Below are the code and all the weights of a small trained network. Each question names an input and a target symbol and asks about switching units off, where a switched-off unit gives its printed mean instead of its output.

import numpy as np


def w(rows, s, z=0):
    codes = np.array(rows[::2]) - 128.0
    scale = np.full(codes.shape[1], s)
    scale[-1] = z or s
    return codes * scale


def norm(h):
    return h / np.sqrt((h * h).mean(-1, keepdims=True) + 1e-5)


def f(y):
    return np.maximum(y, 0)


def softmax(a):
    e = np.exp(a - a.max(-1, keepdims=True))
    return e / e.sum(-1, keepdims=True)


def log_softmax(a):
    a = a - a.max(-1, keepdims=True)
    return a - np.log(np.exp(a).sum(-1, keepdims=True))


def net(x, mask):
    ids = ['αβζλξπτψ'.index(c) for c in x.split()]
    T = len(ids)
    res = E[ids] + P[:T]
    u = 0
    for l in range(2):
        q, k, v = (norm(res) @ M[l].T for M in (Q, K, V))
        z = softmax(np.where(np.tri(T) > 0, q @ k.T / 4**0.5, -1e9)) @ v
        res = res + np.where(mask[u], z, O[l][:, -1]) @ O[l][:, :-1]
        u += 1
        y = f(norm(res) @ A[l][:, :-1].T + A[l][:, -1])
        res = res + np.where(mask[u : u + 4], y, B[l][:, -1]) @ B[l][:, :-1]
        u += 4
    return log_softmax(norm(res)[-1] @ U[:, :-1].T + U[:, -1])


Q, K, V, O, A, B = {}, {}, {}, {}, {}, {}
E = w([
[72,86,182,59,134,190,95,104,154,151,131,151],'α',
[82,164,149,208,79,161,105,160,180,195,137,147],'β',
[101,130,127,96,82,139,137,150,149,132,79,187],'ζ',
[152,72,155,165,159,167,214,153,102,181,144,170],'λ',
[23,48,145,144,105,145,90,63,104,76,166,109],'ξ',
[144,216,187,144,84,172,217,170,91,84,71,56],'π',
[212,89,162,157,160,130,96,168,208,9,177,171],'τ',
[164,69,167,154,109,187,146,135,80,179,127,127],'ψ',
],0.015)
P = w([
[25,168,249,237,167,253,117,146,86,59,185,96],'0',
[194,141,81,88,98,126,204,66,166,117,135,122],'1',
[151,140,71,65,96,106,177,55,165,79,113,122],'2',
[128,105,63,70,88,86,161,87,147,78,131,100],'3',
[132,100,61,68,111,65,154,86,146,89,124,97],'4',
[128,91,52,65,110,55,139,82,130,103,123,100],'5',
[116,93,44,61,132,55,126,93,124,105,131,95],'6',
[117,96,48,64,128,55,109,90,117,114,131,87],'7',
[90,97,56,84,150,53,74,91,128,134,144,96],'8',
[52,114,61,94,174,78,63,103,100,110,143,80],'9',
],0.0059)
Q[0] = w([
[108,35,55,71,93,134,124,73,179,133,156,226],'0.h1',
[197,37,156,169,158,254,169,111,68,164,221,170],'0.h1',
[115,189,144,41,98,143,100,108,163,4,88,154],'0.h1',
[149,175,157,160,183,30,48,187,168,65,171,129],'0.h1',
],0.0051)
K[0] = w([
[132,147,166,93,82,117,182,122,91,51,120,88],'0.h1',
[103,175,225,213,205,164,116,189,52,121,141,114],'0.h1',
[172,22,4,3,184,68,177,99,182,155,97,7],'0.h1',
[84,141,71,109,107,135,123,127,118,195,64,55],'0.h1',
],0.0056)
V[0] = w([
[89,178,76,147,26,160,150,132,162,210,139,95],'0.h1',
[99,115,135,96,165,114,114,177,108,174,138,252],'0.h1',
[113,125,160,87,134,137,186,142,3,117,97,96],'0.h1',
[146,212,132,126,183,105,167,148,163,120,157,146],'0.h1',
],0.0053)
O[0] = w([
[139,146,158,87,181,140,129,113,57,109,182,173,255],'0.h1',
[130,85,76,181,165,192,134,86,164,109,139,105,93],'0.h1',
[162,130,187,133,94,168,151,127,137,143,145,70,77],'0.h1',
[93,94,150,142,146,56,197,118,156,134,170,11,80],'0.h1',
],0.011,0.0027)
A[0] = w([
[172,116,156,208,125,180,179,158,103,44,164,17,81],'0.n1',
[142,107,179,3,157,160,78,134,173,43,124,226,254],'0.n2',
[74,102,123,125,151,111,67,98,81,41,183,171,178],'0.n3',
[78,116,48,88,143,66,93,112,51,85,181,167,13],'0.n4',
],0.0049,0.00099)
B[0] = w([
[167,205,71,108,160,124,164,45,73,165,155,157,187],'0.n1',
[116,157,140,201,112,139,62,130,156,176,136,51,253],'0.n2',
[255,80,157,112,178,107,167,96,111,109,82,121,221],'0.n3',
[88,239,150,148,204,69,118,84,119,193,103,168,188],'0.n4',
],0.0085,0.0069)
Q[1] = w([
[90,217,140,57,137,81,148,38,106,75,84,146],'1.h1',
[118,163,159,125,122,59,21,95,184,113,139,89],'1.h1',
[160,46,123,102,137,69,130,168,135,53,152,138],'1.h1',
[150,238,116,170,140,128,117,161,168,2,142,100],'1.h1',
],0.0079)
K[1] = w([
[165,144,148,62,83,101,94,167,109,151,135,119],'1.h1',
[157,120,29,95,113,87,107,149,127,139,95,151],'1.h1',
[114,93,108,112,117,148,145,138,128,143,133,100],'1.h1',
[107,130,118,57,73,2,129,113,156,148,152,122],'1.h1',
],0.013)
V[1] = w([
[187,78,131,116,130,67,169,197,81,202,215,112],'1.h1',
[70,76,131,124,124,99,147,12,85,92,123,95],'1.h1',
[1,157,126,141,132,137,138,182,161,157,134,133],'1.h1',
[124,119,40,137,103,108,142,152,105,118,76,166],'1.h1',
],0.0062)
O[1] = w([
[149,153,59,218,91,159,139,87,130,195,91,177,48],'1.h1',
[114,169,178,121,87,54,168,2,164,118,100,204,75],'1.h1',
[92,228,115,66,102,133,72,110,240,221,138,168,75],'1.h1',
[252,111,236,97,211,198,168,93,105,155,117,72,4],'1.h1',
],0.0077,0.0036)
A[1] = w([
[163,171,136,141,193,67,126,165,76,141,122,114,133],'1.n1',
[111,82,137,134,121,120,123,52,67,144,112,255,254],'1.n2',
[31,151,135,124,12,227,109,220,249,107,130,171,230],'1.n3',
[151,103,138,135,110,108,116,150,175,84,182,70,156],'1.n4',
],0.0064,0.0014)
B[1] = w([
[180,227,117,146,88,91,151,174,158,206,99,134,253],'1.n1',
[141,141,181,78,151,117,57,130,204,90,51,137,255],'1.n2',
[21,134,158,182,93,190,88,96,161,134,254,80,237],'1.n3',
[117,91,30,153,160,102,136,135,156,133,98,93,196],'1.n4',
],0.0095,0.005)
U = w([
[32,165,124,125,107,119,80,86,173,90,215,108,229],'α',
[95,219,45,61,175,109,45,194,169,214,59,164,43],'β',
[132,126,76,2,218,148,138,129,100,70,177,137,103],'ζ',
[141,118,67,157,160,160,162,8,126,160,104,136,119],'λ',
[74,105,208,101,92,54,131,41,156,19,61,166,2],'ξ',
[150,209,194,61,80,91,220,172,89,115,138,31,193],'π',
[132,91,14,201,124,30,114,228,124,70,105,101,169],'τ',
[168,104,145,141,80,208,93,213,88,98,69,166,119],'ψ',
],0.0067,0.00096)

Each question gives the input, a string of symbols that net reads in full, and the target symbol t.
The units are the heads (4 rows each of Q, K, V and O) and the neurons (one row each of A and B). Each row of codes is followed by its name. A weight is (code - 128) times the scale printed after its matrix; where a second scale follows, it is the last column's (O, A, B and U).
mask holds one flag per unit, layer by layer, with each layer's heads first. A switched-off unit (its flag False) gives its mean, the last column of its rows in O or B, instead of its output. The means were averaged over made-up inputs and are rounded, as every weight is.
A unit's drop is (log p(t) with every unit on - log p(t) with that unit switched off) / (log p(t) with every unit on - log p(t) with every unit switched off).
The circuit of an input: a set's keep is (log p(t) with only the set's units on - log p(t) with every unit switched off) / (log p(t) with every unit on - log p(t) with every unit switched off). Starting from all 10 units, units are removed one at a time, each time the one whose removal leaves the highest keep (on an exact tie, the one counted first), for as long as the keep stays at least 0.8.
circuit, biggest first: the units of the circuit, biggest drop first
unit that matters most: the unit with the biggest drop
top k neurons: the k neurons with the biggest drops, biggest first
top k neurons in layer l: the k neurons of layer l with the biggest drops, biggest first
drop of u: that unit's drop, to one decimal
input β β ξ, target ξ: top neuron	(0.n3)
input α τ α τ β π ψ, target α: top 2 neurons	(1.n3, 0.n3)
input β ξ τ λ τ τ ξ, target τ: circuit, biggest first	(1.h1, 0.h1)
input β λ ζ λ α ψ π ξ β π, target ξ: top 2 neurons	(0.n4, 0.n2)
input ψ π α ξ ξ ξ α π, target α: top 4 neurons	(0.n3, 1.n3, 0.n2, 1.n1)
input ψ α β ζ, target α: top 2 neurons in layer 1	(1.n3, 1.n2)
input π τ α ξ π, target τ: top 2 neurons	(0.n1, 0.n3)
input β τ ξ ζ π α π τ, target ξ: circuit, biggest first	(1.h1, 0.h1)
input ζ β α τ λ, target ζ: circuit, biggest first	(0.h1, 1.h1, 0.n2)
input α λ ζ τ β β λ, target α: circuit, biggest first	(1.h1, 1.n3, 0.n3, 0.h1)
input π τ β β ψ ζ τ, target β: circuit, biggest first	(1.h1, 0.n2, 0.h1, 1.n3)
input β β π β ζ ψ τ α, target α: top 2 neurons	(0.n2, 1.n3)
input ψ ψ π α π, target α: circuit, biggest first	(1.h1, 0.h1, 0.n3, 1.n3)
input π β ξ β τ β τ, target β: unit that matters most	0.n4
input ζ β λ α ψ, target ζ: circuit, biggest first	(0.h1, 1.h1, 0.n2)
input τ π ξ π β ζ ξ β π, target β: top 2 neurons in layer 0	(0.n2, 0.n1)
input ψ β ξ ψ, target ψ: top 3 neurons in layer 0	(0.n2, 0.n1, 0.n3)
input λ τ α ψ ψ, target λ: top 2 neurons in layer 0	(0.n1, 0.n3)
input β ζ τ, target τ: top 2 neurons	(0.n2, 1.n4)
input β β τ π ξ τ, target π: top 2 neurons in layer 0	(0.n2, 0.n3)
input λ α τ τ ξ ξ β τ, target ξ: circuit, biggest first	(1.h1)
input λ β τ π ζ, target α: drop of 0.n1	0.9
input ζ β τ π π τ, target π: drop of 1.h1	0.3
input λ ξ λ ζ β β τ β λ, target λ: drop of 0.h1	2.4
